Below are the code and all the weights of a small trained network. Each question names an input and a target symbol and asks about switching units off, where a switched-off unit gives its printed mean instead of its output.

import numpy as np


def w(rows, s, z=0):
    codes = np.array(rows[::2]) - 128.0
    scale = np.full(codes.shape[1], s)
    scale[-1] = z or s
    return codes * scale


def norm(h):
    return h / np.sqrt((h * h).mean(-1, keepdims=True) + 1e-5)


def f(y):
    return np.maximum(y, 0)


def softmax(a):
    e = np.exp(a - a.max(-1, keepdims=True))
    return e / e.sum(-1, keepdims=True)


def log_softmax(a):
    a = a - a.max(-1, keepdims=True)
    return a - np.log(np.exp(a).sum(-1, keepdims=True))


def net(x, mask):
    ids = ['αβγδεηθλμξω'.index(c) for c in x.split()]
    T = len(ids)
    res = E[ids] + P[:T]
    u = 0
    for l in range(3):
        q, k, v = (norm(res) @ M[l].T for M in (Q, K, V))
        z = softmax(np.where(np.tri(T) > 0, q @ k.T / 2**0.5, -1e9)) @ v
        res = res + np.where(mask[u], z, O[l][:, -1]) @ O[l][:, :-1]
        u += 1
        y = f(norm(res) @ A[l][:, :-1].T + A[l][:, -1])
        res = res + np.where(mask[u : u + 8], y, B[l][:, -1]) @ B[l][:, :-1]
        u += 8
    return log_softmax(norm(res)[-1] @ U[:, :-1].T + U[:, -1])


Q, K, V, O, A, B = {}, {}, {}, {}, {}, {}
E = w([
[221,179,181,107,119,173,11,140,183,172,85],'α',
[104,85,40,189,65,84,74,87,156,137,47],'β',
[36,177,120,85,118,117,148,87,111,98,157],'γ',
[145,204,91,77,138,208,127,117,101,231,87],'δ',
[126,170,117,161,128,175,135,73,135,76,102],'ε',
[36,97,204,140,134,94,106,106,129,123,122],'η',
[107,152,124,143,23,192,110,199,177,175,125],'θ',
[176,157,167,105,64,84,109,209,58,158,88],'λ',
[156,132,198,158,148,130,97,181,187,240,104],'μ',
[151,222,149,201,189,124,156,130,93,103,8],'ξ',
[191,151,205,136,120,142,111,122,126,204,188],'ω',
],0.014)
P = w([
[70,77,157,109,183,179,95,230,1,105,123],'0',
[99,61,152,165,163,246,115,171,28,99,74],'1',
[148,113,107,142,207,241,109,157,97,157,27],'2',
[167,136,98,116,207,229,96,140,137,153,35],'3',
[145,134,99,126,193,206,114,152,125,133,44],'4',
[192,163,107,111,212,140,104,141,110,141,32],'5',
[195,180,101,98,166,189,92,103,113,162,44],'6',
[162,159,116,137,155,177,104,107,117,128,74],'7',
[174,177,124,124,135,136,140,86,110,92,48],'8',
[164,200,130,130,110,123,119,76,114,98,80],'9',
[144,205,115,159,95,104,146,73,94,117,105],'10',
[141,252,112,182,64,103,160,44,102,107,109],'11',
[133,232,122,138,109,104,122,64,82,121,113],'12',
],0.004)
Q[0] = w([
[24,55,136,26,233,53,110,47,156,39,173],'0.h1',
[69,112,87,133,252,134,187,234,115,29,252],'0.h1',
],0.004)
K[0] = w([
[113,255,158,41,137,161,176,162,146,120,188],'0.h1',
[124,176,204,83,211,210,173,140,143,129,208],'0.h1',
],0.007)
V[0] = w([
[154,143,152,130,97,85,174,131,189,72,128],'0.h1',
[145,35,4,140,141,110,124,65,74,202,165],'0.h1',
],0.0036)
O[0] = w([
[153,233,156,219,119,68,185,39,155,255,137,4],'0.h1',
[26,178,188,127,134,60,137,29,161,190,141,160],'0.h1',
],0.0073,0.0019)
A[0] = w([
[192,194,117,171,89,174,50,157,116,167,147,124],'0.n1',
[83,129,130,121,128,106,110,219,123,102,94,137],'0.n2',
[147,147,72,115,139,84,66,141,95,142,132,210],'0.n3',
[143,134,3,145,95,96,112,127,149,130,87,61],'0.n4',
[87,67,109,119,89,125,103,123,91,112,144,112],'0.n5',
[116,163,149,101,92,136,122,113,129,69,123,131],'0.n6',
[183,105,168,129,160,181,73,225,149,146,106,192],'0.n7',
[59,185,90,111,73,200,124,177,70,69,135,255],'0.n8',
],0.0057,0.0016)
B[0] = w([
[91,104,143,97,157,129,161,186,135,65,134,244],'0.n1',
[151,94,160,143,179,179,158,113,157,254,103,159],'0.n2',
[108,153,239,139,95,212,37,137,109,118,93,150],'0.n3',
[72,130,114,136,140,185,173,217,62,104,149,152],'0.n4',
[184,114,158,86,126,124,192,105,104,154,15,143],'0.n5',
[146,110,103,131,175,92,78,79,182,199,126,151],'0.n6',
[164,81,106,123,81,42,116,105,66,131,66,254],'0.n7',
[155,110,151,96,148,77,140,177,178,181,119,205],'0.n8',
],0.0061,0.0083)
Q[1] = w([
[128,254,235,84,196,16,142,127,220,205,126],'1.h1',
[113,17,79,206,122,95,150,41,40,41,202],'1.h1',
],0.0035)
K[1] = w([
[54,176,130,203,110,113,143,82,216,159,148],'1.h1',
[120,2,138,77,161,227,105,170,121,114,88],'1.h1',
],0.0056)
V[1] = w([
[153,159,85,164,120,86,119,3,83,95,69],'1.h1',
[45,67,110,138,81,62,71,142,129,95,33],'1.h1',
],0.0043)
O[1] = w([
[124,47,238,105,35,117,117,150,170,156,114,5],'1.h1',
[2,183,240,190,109,196,205,84,130,69,230,230],'1.h1',
],0.0083,0.0029)
A[1] = w([
[159,88,119,153,175,82,139,166,174,224,130,141],'1.n1',
[143,192,32,237,179,247,233,67,152,114,52,255],'1.n2',
[116,227,111,103,175,106,86,125,191,141,179,126],'1.n3',
[21,107,110,2,135,62,160,187,186,194,110,111],'1.n4',
[140,145,197,85,157,88,143,145,106,156,122,189],'1.n5',
[86,160,152,109,151,127,120,68,124,186,175,116],'1.n6',
[164,144,152,209,128,86,79,168,113,142,207,76],'1.n7',
[140,51,97,141,145,217,198,204,233,16,123,107],'1.n8',
],0.0045,0.0012)
B[1] = w([
[45,82,38,108,34,142,99,43,249,134,41,202],'1.n1',
[187,92,171,80,161,44,46,120,97,160,160,225],'1.n2',
[95,6,3,178,92,103,137,114,35,49,135,184],'1.n3',
[187,127,178,101,39,64,149,163,97,3,117,228],'1.n4',
[129,93,43,145,111,96,107,122,126,168,232,254],'1.n5',
[59,165,217,155,171,94,142,96,52,103,4,196],'1.n6',
[198,105,43,79,135,157,200,46,100,153,108,178],'1.n7',
[64,119,52,140,217,73,61,160,192,126,191,180],'1.n8',
],0.005,0.0043)
Q[2] = w([
[50,79,119,85,101,43,88,102,3,57,11],'2.h1',
[74,159,187,136,50,96,103,97,89,171,118],'2.h1',
],0.0057)
K[2] = w([
[86,230,107,145,2,56,124,92,158,183,142],'2.h1',
[154,119,183,103,8,72,143,151,156,104,122],'2.h1',
],0.0062)
V[2] = w([
[16,200,213,151,50,99,107,135,118,255,147],'2.h1',
[90,124,111,200,168,80,113,96,116,189,62],'2.h1',
],0.0038)
O[2] = w([
[165,173,73,180,75,140,108,141,164,108,106,197],'2.h1',
[198,112,156,127,91,123,222,2,117,169,159,246],'2.h1',
],0.0087,0.0011)
A[2] = w([
[155,88,132,131,209,125,123,127,92,254,43,173],'2.n1',
[123,210,167,67,41,134,177,223,83,157,62,74],'2.n2',
[158,216,152,41,136,119,191,88,53,115,187,157],'2.n3',
[10,155,120,162,135,42,51,118,118,145,129,149],'2.n4',
[124,110,240,76,159,150,25,129,87,118,223,252],'2.n5',
[116,76,30,108,69,142,144,206,152,139,228,187],'2.n6',
[146,136,198,70,154,131,153,174,108,87,242,68],'2.n7',
[167,163,41,245,85,51,63,89,163,179,13,133],'2.n8',
],0.0047,0.002)
B[2] = w([
[80,192,81,148,108,109,146,75,203,142,117,233],'2.n1',
[108,152,148,127,175,94,120,103,153,168,199,184],'2.n2',
[128,106,147,127,81,194,162,149,105,38,158,189],'2.n3',
[48,172,169,161,126,175,43,198,123,101,144,183],'2.n4',
[123,111,161,175,58,192,146,87,168,151,181,219],'2.n5',
[219,132,169,235,212,170,209,101,142,77,151,174],'2.n6',
[166,158,45,173,74,73,135,44,109,97,110,174],'2.n7',
[146,88,18,94,1,136,100,163,145,77,174,253],'2.n8',
],0.0067,0.0064)
U = w([
[12,138,255,163,140,169,212,84,144,175,109,119],'α',
[207,82,241,76,119,148,32,138,153,144,90,118],'β',
[109,217,103,33,152,209,171,136,100,174,130,174],'γ',
[89,140,126,145,205,78,48,75,167,109,212,164],'δ',
[84,102,156,30,131,12,164,133,52,69,115,142],'ε',
[169,140,204,118,102,17,123,197,22,234,128,120],'η',
[169,197,136,203,194,54,152,99,61,128,32,184],'θ',
[189,72,10,118,110,64,134,103,162,208,68,123],'λ',
[72,177,61,175,134,161,73,188,58,57,116,4],'μ',
[142,133,110,193,175,144,200,248,179,114,146,174],'ξ',
[210,111,148,191,88,135,189,86,44,95,201,135],'ω',
],0.0066,0.0027)

Each question gives the input, a string of symbols that net reads in full, and the target symbol t.
The units are the heads (2 rows each of Q, K, V and O) and the neurons (one row each of A and B). Each row of codes is followed by its name. A weight is (code - 128) times the scale printed after its matrix; where a second scale follows, it is the last column's (O, A, B and U).
mask holds one flag per unit, layer by layer, with each layer's heads first. A switched-off unit (its flag False) gives its mean, the last column of its rows in O or B, instead of its output. The means were averaged over made-up inputs and are rounded, as every weight is.
A unit's drop is (log p(t) with every unit on - log p(t) with that unit switched off) / (log p(t) with every unit on - log p(t) with every unit switched off).
The circuit of an input: a set's keep is (log p(t) with only the set's units on - log p(t) with every unit switched off) / (log p(t) with every unit on - log p(t) with every unit switched off). Starting from the 12 units with the biggest drops (on a tie, the unit counted first), units are removed one at a time, each time the one whose removal leaves the highest keep (on an exact tie, the one counted first), for as long as the keep stays at least 0.8.
circuit, biggest first: the units of the circuit, biggest drop first
unit that matters most: the unit with the biggest drop
top k neurons: the k neurons with the biggest drops, biggest first
k most important neurons of layer l: the k neurons of layer l with the biggest drops, biggest first
input θ ω ω δ β ε ω ε, target λ: unit that matters most	0.h1
input μ β θ ω ω, target λ: 3 most important neurons of layer 0	0.n4, 0.n5, 0.n7
input η μ ω ω ω ω λ μ ω δ β θ, target α: circuit, biggest first	0.h1, 1.h1
input θ ω γ λ β ε γ, target β: top 3 neurons	0.n1, 0.n8, 0.n7
input ω θ θ α γ μ β ω γ θ ξ, target μ: top 3 neurons	2.n8, 1.n4, 2.n4
input ξ β ω μ ω γ ξ ω γ ε ω ω, target λ: top 3 neurons	0.n7, 0.n3, 1.n1
input α ε ω θ β θ, target α: top 3 neurons	0.n1, 2.n8, 0.n2
input γ μ β δ ω γ, target λ: top 2 neurons	0.n4, 0.n8
input β μ η μ γ, target ω: circuit, biggest first	2.h1, 0.h1
input γ λ θ λ ω β θ ε β, target μ: circuit, biggest first	0.n4, 2.n4
input ω ω α μ γ η, target α: top 2 neurons	0.n7, 0.n8
input ω μ μ θ ε ω δ ω β λ α θ ω, target μ: 3 most important neurons of layer 1	1.n6, 1.n3, 1.n4
input λ ω ω ω ω θ λ ε ω ε, target δ: circuit, biggest first	0.n7, 1.n2, 1.n8
input ω β ε, target α: circuit, biggest first	1.h1, 0.h1
input θ β μ ω θ μ ω θ θ ω ω ω θ, target λ: circuit, biggest first	1.h1, 0.n8
input ξ β ξ, target α: circuit, biggest first	1.h1
input λ ω β λ, target α: circuit, biggest first	1.h1, 0.h1
input δ ω θ ω ε β μ, target α: top 2 neurons	0.n7, 0.n1
input η γ μ ξ μ λ μ μ β ε, target α: circuit, biggest first	1.h1, 0.h1, 0.n7
input ω ω θ η θ μ θ θ ω ω ξ β ξ, target α: circuit, biggest first	1.h1, 0.h1
input θ β μ θ ω, target μ: unit that matters most	0.h1
input ω γ ω γ β ω, target α: top 3 neurons	1.n4, 0.n1, 0.n8
input θ ω ξ β ω, target α: top 2 neurons	0.n8, 0.n1
input θ ω ξ ω λ η δ μ β ω λ, target λ: top 2 neurons	0.n7, 0.n4
input ω β ε ω ε ε γ ω ω θ ω θ ξ, target μ: top 3 neurons	2.n8, 2.n4, 1.n4
input ω ξ β γ ω ω η α ω γ, target λ: top 2 neurons	0.n8, 0.n7
input ω ω β δ ω ω θ ω η ω η, target λ: top 3 neurons	0.n5, 0.n2, 0.n7
